Each row is followed by its class.
[ -70 -202  110  733 -207   16  160  -63  -77 -214  -77  195  224  547
   79  324  -86  311 -116  202  234  -79 -223  -69  -71 -374  -76 -405
  476 -132 -216  -81   69 -179 -172  410] : zib
[ 256  200 -531 -627   37  265   72   61  474 -303  109  292 -461  532
  408 -267 -279 -216 -103 -153   66 -253  -93  330   28  500 -244  199
 -428  342 -282  -31   45  -88  654   19] : luz
[ 323   -5 -392   -5   98  218  390  -50 -129  272  171 -160  -71 -492
  299  -40   72 -138 -235  548    6   75  148 -231  138 -306 -230 -287
   63  393 -251   35  193 -424  284   74] : val
[ 285  -22 -434   31  -59  195  348  -90   35  140  154 -213 -281 -217
  390   57  -87 -180 -354  528  189  102  107 -229  124 -159 -124 -359
  131  396 -246  111  182 -398  365  121] : rupo
[ 596  144 -104  583  305  188  299 -176  140 -532   19  492  416 -198
   32  163 -136   53 -223  494  258 -379 -120 -670  110 -436  -89 -471
 -286   21 -253  -54  -51 -519  -17  542] : tur
[ 216  235 -333 -661   33  220   32   42  413 -138   78  357 -285  256
  385 -224 -223 -212 -205 -118  -36 -254  -13  288   24  516 -260   99
 -502  298 -260  -40  -54  -83  551  105] : gol
[ 329   71 -318  -83  290 -116  -64   84  -75  -27  148   83  136 -386
  121 -105   53   42 -234  121  -79 -395  -28  -19 -515 -336  -69 -385
 -337   10  -82 -267    7 -148 -121   95] : zib
[ 351   73 -394  -99   71  205  360 -101   22  195   97 -211 -210 -493
  351   61 -113 -159 -287  522  131   31  175 -343  158 -144 -335 -306
   50  359 -245   65  149 -558  509  255] : Rana
[ 102  210 -598 -312 -225  -13   22 -149  114 -269   22   14 -643  820
  314 -454   43 -329 -294  352  -83  -35 -227  -57  430   78  257 -193
 -601  550 -196   96  359 -130  100   -7] : Mefeb
[ 251  316 -330 -187    8  187  129  -90 -172   41  148    0 -207  184
   61 -179  272 -392 -246  522 -116  -36  -88   26  249 -158  236 -481
 -622  570 -325    4  166 -233  134 -345] : zib
[ -43  -85  -23 -100 -302 -219 -195  -38   37  -72  158  235   86  421
  362 -368  133    5 -402  -13  -99 -230 -193  278 -473 -145  212 -330
 -260  272  105 -227  -24  205 -221  171] : val
[ 154   24 -278   53  -26  185  335 -173  -64  157   59 -254 -154 -557
  277  111  -59  -34 -277  447  164   64  227 -326   68 -211 -352 -317
  308  296 -253  104   65 -508  522  178] : tegub
[ -98   54 -346   -8 -148  -31  102  -35   69   72   24  -78 -295  899
  290 -128  102 -209 -223  356   24  109  -72   36  394  -20  344 -479
 -145  495 -331  100  206 -137  176 -194] : zib
[ 119 -115 -243   59   41  128  215 -101 -111  220  137  -62   42 -416
  232   -7   61  -87 -177  368  128   89  147 -256   19 -235 -151 -221
  325  295 -168   31  -15 -347  222  182] : Zovob
[ 390   53 -504 -296   56  123  270   -4   30  291  185 -180 -278 -460
  462 -184  -40 -170 -392  445  -22  -26  122 -139   25 -152 -229 -255
  -84  440 -161    8  197 -391  376  119] : val
[ 138   -4 -405  -16  110   81  262  -93  -38  142   93 -348 -176 -587
  223   99  -51 -137 -230  360  166    9  179 -456  112 -263 -302 -288
  213  278 -203   81   47 -535  324  178] : luz
[ 299  248 -638 -674  171  280  153   45  411 -267  131  319 -369  320
  418 -225 -230 -232 -135  -80  -12 -316  -14  257    7  418 -316  101
 -480  333 -352  -70   64 -202  642   12] : tegub
[ -38   76 -349   72   69  136  108  -48 -274  116  143 -177 -260  523
   86 -160  308 -265    9  428  -48  206    5   24  371 -301  289 -487
 -148  569 -457  161  272 -206  114 -355] : luz
[ 226  243 -501 -795   26  172   63   70  474 -150   81  348 -388  404
  415 -343 -363 -186 -179 -165  -17 -302  -36  242    6  556 -347  188
 -392  340 -213  -27  -30 -102  651  144] : Zovob
[ 372   36   78  589  544  347  466 -160 -250 -405   92  238  398 -699
 -126  480  226  -37  -12  444  206 -228    8    0 -338 -472  -78 -474
 -162  -39 -571 -207   49 -611  158   40] : tur
[  38  175 -366 -578   81  104   72   65  497 -224   21  304 -320  379
  383 -203 -285 -159  -99 -229   43 -255    3  314   34  525 -239   73
 -337  262 -310   -1 -100 -139  669   92] : rupo
[ 344  231  121  368  176 -113  125   33   45 -333  -70   72  351 -446
 -136  351 -155   59 -258  290  124 -583   68 -598 -216 -369  -42 -319
 -225 -291 -112 -292  172 -528 -144  342] : tegub
[ 299  226 -568 -656  149  222  128   49  456 -314  107  300 -313  267
  388 -257 -196 -225 -172 -136  -21 -305  -57  228  -22  384 -318  121
 -496  342 -273  -57   -4 -156  601   41] : zib
[ 105 -115 -286   -9  -42   99  268  -67 -141  253  125 -286 -129 -371
  349  -68   94  -65 -302  395   21  152  140  -92   -1 -270 -161 -254
  187  444 -196  121   91 -285  223   83] : luz
[ 283  248 -502 -718  159  277   85   57  384 -189  118  428 -340  184
  359 -277 -236 -245 -159 -113  -28 -332  -65  237   35  467 -341  138
 -515  340 -273  -43  -23 -164  621   94] : val
[ 222  245 -370 -737   79  170  -27   80  418 -140   80  441 -225  216
  331 -283 -251 -196 -133 -196  -51 -338  -27  222  -22  505 -280  187
 -492  254 -194  -84  -98  -72  531  142] : gol
[ 109  -66 -163   63  108   93  166  -79 -231  272  149 -192    4 -520
  216   16  145  -12 -147  344   74  179  223 -138    3 -345 -143 -352
  276  311 -207   59  -42 -326  249   35] : gol
[  75  -53  -71   -7  -86   36  207  -76   57  123    5  -72 -111 -179
  323   -8 -128   -2 -270  231  143  124   92 -100   92  -63 -154 -179
  215  274 -137  125  -42 -279  368  287] : gol
[ 469  150 -568   11   32  104  353 -177  256 -615   87   48 -145  372
  408   29 -277 -308 -443  472  406 -332 -341 -264 -147 -186  -43 -502
 -338  428 -266   17   35 -500  253  319] : gol
[ 168   12 -274   45   -8   87  324 -127   44  166   59 -269 -143 -335
  308  -10  -58  -44 -251  415  110  100  146 -284  129 -183 -262 -329
  208  311 -171   87   66 -396  368  134] : Zovob
[ 156   32 -220 -114  137   78  333 -108  -84  237   92  -81   17 -664
  240   -2 -104 -118 -182  403  109    3  224 -405   63 -206 -324 -243
  184  312 -150   61   13 -474  477  342] : val
[ 198   27  -71  143   -8  238  317 -120 -202  197  121 -198  -41 -552
  164  148   65 -119 -248  491   32   96  204 -218   77 -268 -211 -300
   88  254 -227   55  143 -365  201  203] : Mefeb
[-277   28   44  197   31 -421   33 -122  582 -569 -302  -35 -258  483
  184   66 -483  149  -95 -300  346 -262 -149 -344  123  214  -50 -202
  129 -166   60   56 -216 -250  241  449] : tegub
[  70  142 -469 -266  -31  -24  113   59  -37  104  167 -186 -394  537
  246 -421  165 -374 -118  292  -95  -67 -110  153   35 -145  356 -420
 -345  699 -260   70  308 -103  190 -368] : Mefeb
[ 212  214 -460 -699   87  146   -9   61  481 -228   64  371 -369  325
  378 -240 -266 -200 -184 -179    4 -352  -33  208  -24  480 -236  178
 -444  265 -199  -59  -36 -137  573   85] : Rana
[ 305   42 -401  -76  156  210  361  -52    9  206  122 -246 -152 -564
  369   36   -9 -211 -321  466  108   -1  122 -213   95 -129 -298 -363
  -38  436 -230   67   68 -450  379  131] : val
[-162  157   84  282  250   59  133 -199   -2 -184  -51  -84 -128  188
   33  138  351 -255  -14  293   74  205   31   -9  486 -130  366 -478
 -248  331 -375  246  112 -208   27 -302] : zib
[ 301  214 -469  -82  588   93  248  -78  -57 -411  173   41  191 -584
  158  310   63 -111 -164  161  147 -459  190 -227 -461 -249 -255 -532
 -410  173 -228 -300   22 -373  281   22] : Zovob
[ 359   29 -321  153   61  295  356    9 -116  179  119 -298 -232 -491
  336  152   38 -171 -328  630  126   84  145 -135   71 -265 -164 -322
    5  392 -347   24  249 -480  367   27] : gol
[ 333  197 -568 -578  210  320  128   29  397 -275  136  368 -353  312
  389 -198 -183 -197 -110  -67   41 -255  -32  280   -4  377 -296  141
 -420  326 -341  -23   49 -174  657   -3] : val
[ 209   31 -327 -152   50  123  246  -34  -79  248  117 -233 -165 -578
  287   49    5 -181 -288  412   67   58  169 -276  117 -127 -237 -259
   60  379 -159   45   78 -448  342  175] : rupo
[ 201  -45 -325  -46  116  199  339 -135 -109  221   99 -159  -58 -623
  381    3  136 -106 -301  473  -32  151  202 -167  181 -264 -329 -265
   77  392 -252   84   29 -461  301  209] : Rana
[ 236    5 -403  -62   13  164  374  -60  -69  160   92 -173 -139 -473
  356  -99  -56  -90 -224  471   61   83  161 -226  174 -145 -319 -248
   43  382 -302   24  182 -487  436  275] : Zovob
[ 262  204 -552 -623  138  260   67   48  430 -251  136  343 -306  378
  417 -233 -203 -245 -141  -75   42 -239  -50  262   41  382 -225  123
 -422  320 -255  -39  -64 -132  619   60] : Mefeb
[ 199  -76 -409   51   56  184  371  -37  -66  233  135 -293 -117 -398
  374   84  112  -91 -262  462   45  140  138  -75   48 -258 -255 -330
  140  414 -276   27   61 -425  347   18] : rupo
[-112  138 -202   43  -89   51  169 -102 -114   -3   89 -169 -424  633
  259 -197  244 -175 -195  337 -134   76    4   82  299 -130  229 -611
 -187  670 -353  104  273 -140  143 -333] : Zovob
[ 263   61 -268  -51   86  200  304 -127 -118  211  161 -200  -94 -583
  240   51   34 -177 -264  469   87   87  208 -253   78 -296 -230 -313
  118  339 -217   93   80 -443  351  169] : Mefeb
[ 372   24 -539  -76   83  283  356 -135 -121  130  188  -51 -180 -432
  330   41  -49 -186 -299  572  179  102  124 -422  206 -294 -324 -308
  175  487 -267  116   97 -571  482  318] : rupo
[ -72  172 -267 -115 -307   81  116   20  -32  205   83 -322 -463  731
  292 -319  226 -419 -279  359 -188   90 -218  374  352    0  287 -525
 -486  719 -271  131  240   -3  -25 -412] : val
[ 286   43 -320   74   85  187  334 -130  -43   51   98 -187 -167 -540
  277   41  -65 -107 -279  472  193   84  169 -390  186 -281 -255 -318
  174  375 -205  116   81 -520  449  233] : tur
[ -18  126 -226  172  -67   54  203 -115 -158  -64   87  -74 -150  545
  238 -167  330 -195 -136  508  -83   92  -48   82  233 -380  324 -507
 -266  598 -317   54  260 -165   95 -238] : Mefeb
[ 279    3 -347  -60  -24  163  281  -54    3  191  134 -205 -227 -458
  319   16 -159 -118 -336  415  158   10  142 -383  106 -188 -283 -250
  189  333 -177   90  133 -455  385  277] : luz
[ 303  260 -487 -789  197  241   56   30  387 -202  126  494 -227  163
  379 -236 -205 -229 -172 -102  -30 -337    6  189  -43  398 -298  146
 -504  356 -242  -68  -82 -201  696  106] : Rana
[-448 -207  719  493   55 -226  -36 -204 -179  -23 -134  214  836  -98
 -269  300  268  324   24 -210   -1  -47   27   -6 -295 -296  -51 -298
  483 -248   20   16 -493   65 -491  210] : tur
[ 196  -38 -202   50   68  221  224 -104 -187  291  174  -92  -25 -500
  212   74   84 -137 -238  441   82  105  142 -170   59 -251 -185 -351
  118  302 -275   72   61 -392  219  182] : val
[ 475  137 -347 -156  478   99   89  -60 -229 -363  100  494  381 -562
    2  105   78   54 -152  218  -90 -364  -35 -410 -121 -335 -267 -122
 -484  -58  -77 -300   -8 -416  -25  512] : Mefeb
[ 521   90 -537  117  453   -6  343   56   46 -623   45  426   61 -123
  244 -277 -196  125  -33  267  150 -337 -320 -166   24 -545 -304 -132
 -287  144 -267 -199   24 -595  174  502] : luz
[-159   45 -133   46  -54   45  229  -39   22    9   54 -178 -283  704
  233 -140  177 -227  -54  202    7  180 -111  273  319  -85  263 -490
 -139  574 -450  165  173 -212  258 -287] : luz
[ 252  116 -314 -253  153   83  267  -63  -95  203  117 -104 -126 -639
  259  -46 -108  -88 -256  361   60  -36  221 -335   30 -169 -371 -224
   74  379 -152   30   27 -476  425  282] : Zovob
[-259   94  -90  248    3   54  122 -216   69  -76   33 -254 -319  628
  111   42  246 -236   20  228  196  179  -30   33  290 -130  303 -648
   70  427 -384  201  182 -168  295 -453] : luz
[ 442  215 -313  305  147   63  362   32  218 -694  -97 -187 -277  -67
   92  349 -437 -100 -284  304  368 -386 -153 -558   64 -156 -148 -289
 -336   -7 -176  -87  276 -635  329  404] : Mefeb
[  61  -86 -263   76  -16  118  239  -67  -76  250   86 -244 -256 -185
  323   58    1  -19 -232  349   97  191  152 -189  213 -183 -141 -327
  337  307 -154  112  148 -304  355   61] : val
[-126 -262   44  670  120  -30  135  -88 -153 -285 -126  126  448  160
  -30  106  292  242  -71   79   -1  -78 -215   75 -274 -516    7 -270
  108   77 -209   49 -229  -79 -229   73] : val
[ 280   75 -158  657  -33  240  352 -180   48 -622 -199   81 -214  290
  110  323 -230  170 -148  445  276  -55 -356  -41  318 -208 -361 -332
 -211 -145 -435 -109   56 -630  225  496] : Rana
[ 377  254 -601 -694   85  276  113   50  465 -267  105  339 -390  356
  439 -285 -289 -220 -176  -78    7 -320  -77  270  -14  468 -346  134
 -491  369 -281  -51   -5 -151  696  117] : zib
[ 292  106   70  197  324   60  207  -92 -177 -480   66  241  424 -470
  -62   41  151  -71 -100  276  -36 -334  -56 -277 -355 -355  -76 -232
 -503  130 -213 -218   17 -388  -49  312] : Zovob
[ 327   66 -388   66  153  292  396 -121 -118  114  181 -147  -73 -615
  317  135   14 -167 -278  618  174   64  269 -382  108 -347 -217 -394
   94  400 -291   50  137 -527  556  164] : Mefeb
[ 274  296 -132 -109  -97 -225   18   46  222 -255   18  112 -159   41
  -64  -34 -513 -116 -267   34  172 -593 -200 -478   13  -60 -121 -235
 -171 -150  111 -174  -38 -305 -271  396] : zib
[ -35   80 -131 -219 -114  226   -2  -70 -344  309  164  187  -64  313
   76  -82  376 -302 -118  393 -172  214  -40  271  325  -50  200 -220
 -241  482 -347   35   61 -149  -14 -146] : rupo
[ 242  286 -454 -655   91  213   72   45  485 -243   59  310 -332  300
  305 -163 -340 -214 -126 -153   65 -348  -39  165   14  505 -294  144
 -400  200 -239  -43  -34 -180  644   46] : tegub
[-196   98 -143  -38 -111  101  -58  -67 -184  131  100  -75 -513  735
  126  -73  231 -263 -104  254   -3  205  -51  217  304  -24  388 -413
  -96  556 -338  185  184  -30   99 -410] : gol
[-143  168 -243 -203 -156  -50   77 -111   46  140   75 -126 -481  702
  214 -244   74 -368 -165  244  -61  -12  -79   23  282   57  316 -514
 -220  553 -220  100  262 -110  209 -228] : val
[ 258   61 -402  -80  -47   92  215  -71  -38  163   95 -323 -260 -482
  276   54 -126 -130 -362  434  136  -26  177 -418   68 -171 -306 -309
  114  290 -157   20  138 -473  357  271] : zib
[ 232  316 -435 -751  246  174   26   46  484 -277   90  415 -275  144
  286 -169 -338 -238 -113 -214  107 -375   33   52  -41  481 -266  138
 -425  236 -218  -29  -72 -211  751   89] : tegub
[ 188  237 -434 -659   30  167   91   70  494 -193   67  384 -309  465
  425 -328 -272 -213 -176 -149  -42 -341  -99  315   51  499 -239   56
 -513  329 -251  -50    6  -83  592   86] : val
